Below is a small trained network, with its code and all its weights. Each question gives an input and a target symbol and asks what happens when units are switched off, that is, made to give their printed mean instead of their output.

import numpy as np


def w(rows, s, z=0):
    codes = np.array(rows[::2]) - 128.0
    scale = np.full(codes.shape[1], s)
    scale[-1] = z or s
    return codes * scale


def f(y):
    return np.maximum(y, 0)


def softmax(a):
    e = np.exp(a - a.max(-1, keepdims=True))
    return e / e.sum(-1, keepdims=True)


def log_softmax(a):
    a = a - a.max(-1, keepdims=True)
    return a - np.log(np.exp(a).sum(-1, keepdims=True))


def net(x, mask):
    ids = ['αβγδζηλμξπστφψω'.index(c) for c in x.split()]
    T = len(ids)
    res = E[ids] + P[:T]
    r = res
    for j in range(2):
        rows = slice(2 * j, 2 * j + 2)
        q, k, v = (r @ M[0][rows].T for M in (Q, K, V))
        z = softmax(np.where(np.tri(T) > 0, q @ k.T / 2**0.5, -1e9)) @ v
        o = O[0][rows]
        res = res + np.where(mask[j], z, o[:, -1]) @ o[:, :-1]
    y = f(res @ A[0][:, :-1].T + A[0][:, -1])
    res = res + np.where(mask[2:6], y, B[0][:, -1]) @ B[0][:, :-1]
    return log_softmax(res[-1] @ U[:, :-1].T + U[:, -1])


Q, K, V, O, A, B = {}, {}, {}, {}, {}, {}
E = w([
[142,150,229,68,48],'α',
[69,149,110,163,179],'β',
[66,135,173,144,119],'γ',
[153,94,194,96,109],'δ',
[17,60,30,140,144],'ζ',
[81,118,85,40,219],'η',
[143,108,153,208,133],'λ',
[12,46,10,40,225],'μ',
[121,78,133,114,173],'ξ',
[73,142,193,142,113],'π',
[111,127,176,131,150],'σ',
[115,26,207,8,60],'τ',
[68,142,231,136,179],'φ',
[171,116,189,142,101],'ψ',
[179,103,93,187,112],'ω',
],0.016)
P = w([
[242,136,176,146,134],'0',
[254,216,110,130,42],'1',
[116,118,98,244,125],'2',
[233,218,73,86,80],'3',
[93,90,93,239,101],'4',
[202,229,92,102,69],'5',
[77,86,117,229,82],'6',
[143,242,96,97,78],'7',
[184,25,122,137,59],'8',
[191,215,65,94,84],'9',
[63,58,114,184,64],'10',
[205,215,67,97,81],'11',
[114,32,138,144,45],'12',
],0.0085)
Q[0] = w([
[38,139,108,185,164],'h0',
[134,1,191,170,155],'h0',
[42,97,147,156,106],'h1',
[122,73,155,144,179],'h1',
],0.009)
K[0] = w([
[145,116,15,170,119],'h0',
[62,29,84,50,117],'h0',
[5,91,75,44,65],'h1',
[119,2,151,59,54],'h1',
],0.0073)
V[0] = w([
[34,83,66,92,130],'h0',
[102,99,254,41,166],'h0',
[131,130,150,120,44],'h1',
[122,183,115,132,188],'h1',
],0.012)
O[0] = w([
[64,58,165,23,139,253],'h0',
[34,148,41,211,209,138],'h0',
[53,178,165,201,2,101],'h1',
[252,149,122,175,167,65],'h1',
],0.0074,0.0024)
A[0] = w([
[251,92,235,165,116,195],'n0',
[129,153,198,117,108,2],'n1',
[138,193,68,136,24,67],'n2',
[2,114,70,147,90,146],'n3',
],0.0089,0.0046)
B[0] = w([
[88,123,11,154,123,248],'n0',
[255,10,110,54,131,137],'n1',
[51,122,137,56,168,209],'n2',
[236,125,231,103,115,254],'n3',
],0.0094,0.0068)
U = w([
[88,161,149,137,58,244],'α',
[133,209,65,104,89,190],'β',
[142,218,160,154,108,56],'γ',
[211,194,112,155,96,179],'δ',
[100,90,94,94,45,94],'ζ',
[178,152,81,130,212,37],'η',
[158,98,87,242,125,95],'λ',
[2,97,113,100,151,131],'μ',
[183,134,118,184,176,141],'ξ',
[149,204,165,166,107,64],'π',
[126,181,111,160,152,60],'σ',
[251,158,177,144,80,130],'τ',
[65,177,153,178,199,88],'φ',
[122,170,72,132,115,70],'ψ',
[162,110,84,139,90,254],'ω',
],0.0087,0.0061)

Each question gives the input, a string of symbols that net reads in full, and the target symbol t.
The units are the heads (2 rows each of Q, K, V and O) and the neurons (one row each of A and B). Each row of codes is followed by its name. A weight is (code - 128) times the scale printed after its matrix; where a second scale follows, it is the last column's (O, A, B and U).
mask holds one flag per unit, heads first, then neurons. A switched-off unit (its flag False) gives its mean, the last column of its rows in O or B, instead of its output. The means were averaged over made-up inputs and are rounded, as every weight is.
A unit's drop is (log p(t) with every unit on - log p(t) with that unit switched off) / (log p(t) with every unit on - log p(t) with every unit switched off).
The circuit of an input: a set's keep is (log p(t) with only the set's units on - log p(t) with every unit switched off) / (log p(t) with every unit on - log p(t) with every unit switched off). Starting from all 6 units, units are removed one at a time, each time the one whose removal leaves the highest keep (on an exact tie, the one counted first), for as long as the keep stays at least 0.8.
circuit, biggest first: the units of the circuit, biggest drop first
k most important neurons: the k neurons with the biggest drops, biggest first
heads that matter: for each layer, one digit per head in row order, 1 if its drop is at least 0.15 and else 0, layers parted by /
input η η δ τ λ φ δ λ β, target τ: circuit, biggest first	[n3 h1 n0]
input δ λ μ σ μ λ λ γ ξ ξ η φ δ, target μ: heads that matter	11
input η β δ λ λ ψ, target β: circuit, biggest first	[n0 h0 n3]
input π μ π φ λ η δ ξ σ, target μ: heads that matter	10
input τ λ σ, target τ: most important neuron	[n3]
input λ ζ φ τ δ, target τ: circuit, biggest first	[n3 h1 n0 h0]
input λ η λ σ π λ λ ξ ω η δ ξ τ, target τ: circuit, biggest first	[n3 h1 h0]
input η λ ψ ψ, target β: 3 most important neurons	[n0 n2 n3]
input ξ γ λ λ η ζ γ λ ζ ξ δ, target ζ: circuit, biggest first	[h0 n1]
input λ λ λ δ, target β: circuit, biggest first	[h0 n0 n3]
input λ η φ ζ φ, target ζ: 2 most important neurons	[n1 n0]
input ψ β ξ λ σ τ λ λ σ α, target β: circuit, biggest first	[h0 n2 n3]
input ξ η γ λ π π φ λ ξ σ λ τ γ, target τ: heads that matter	01
input ξ λ η ξ δ ω τ γ λ λ φ, target τ: heads that matter	01
input δ ψ λ φ σ β μ ξ β, target μ: circuit, biggest first	[h0]
input π η ψ η λ μ ξ ξ τ ξ φ π φ, target τ: 2 most important neurons	[n3 n1]
input τ η δ, target τ: circuit, biggest first	[n3 h1 h0 n0]
input η τ η, target τ: circuit, biggest first	[n3 h1 n0]
input λ δ μ η ψ λ μ λ η σ τ, target τ: 3 most important neurons	[n3 n0 n2]
input δ λ δ ω, target β: 3 most important neurons	[n2 n3 n0]
input φ τ λ ζ ζ, target ζ: circuit, biggest first	[h0]
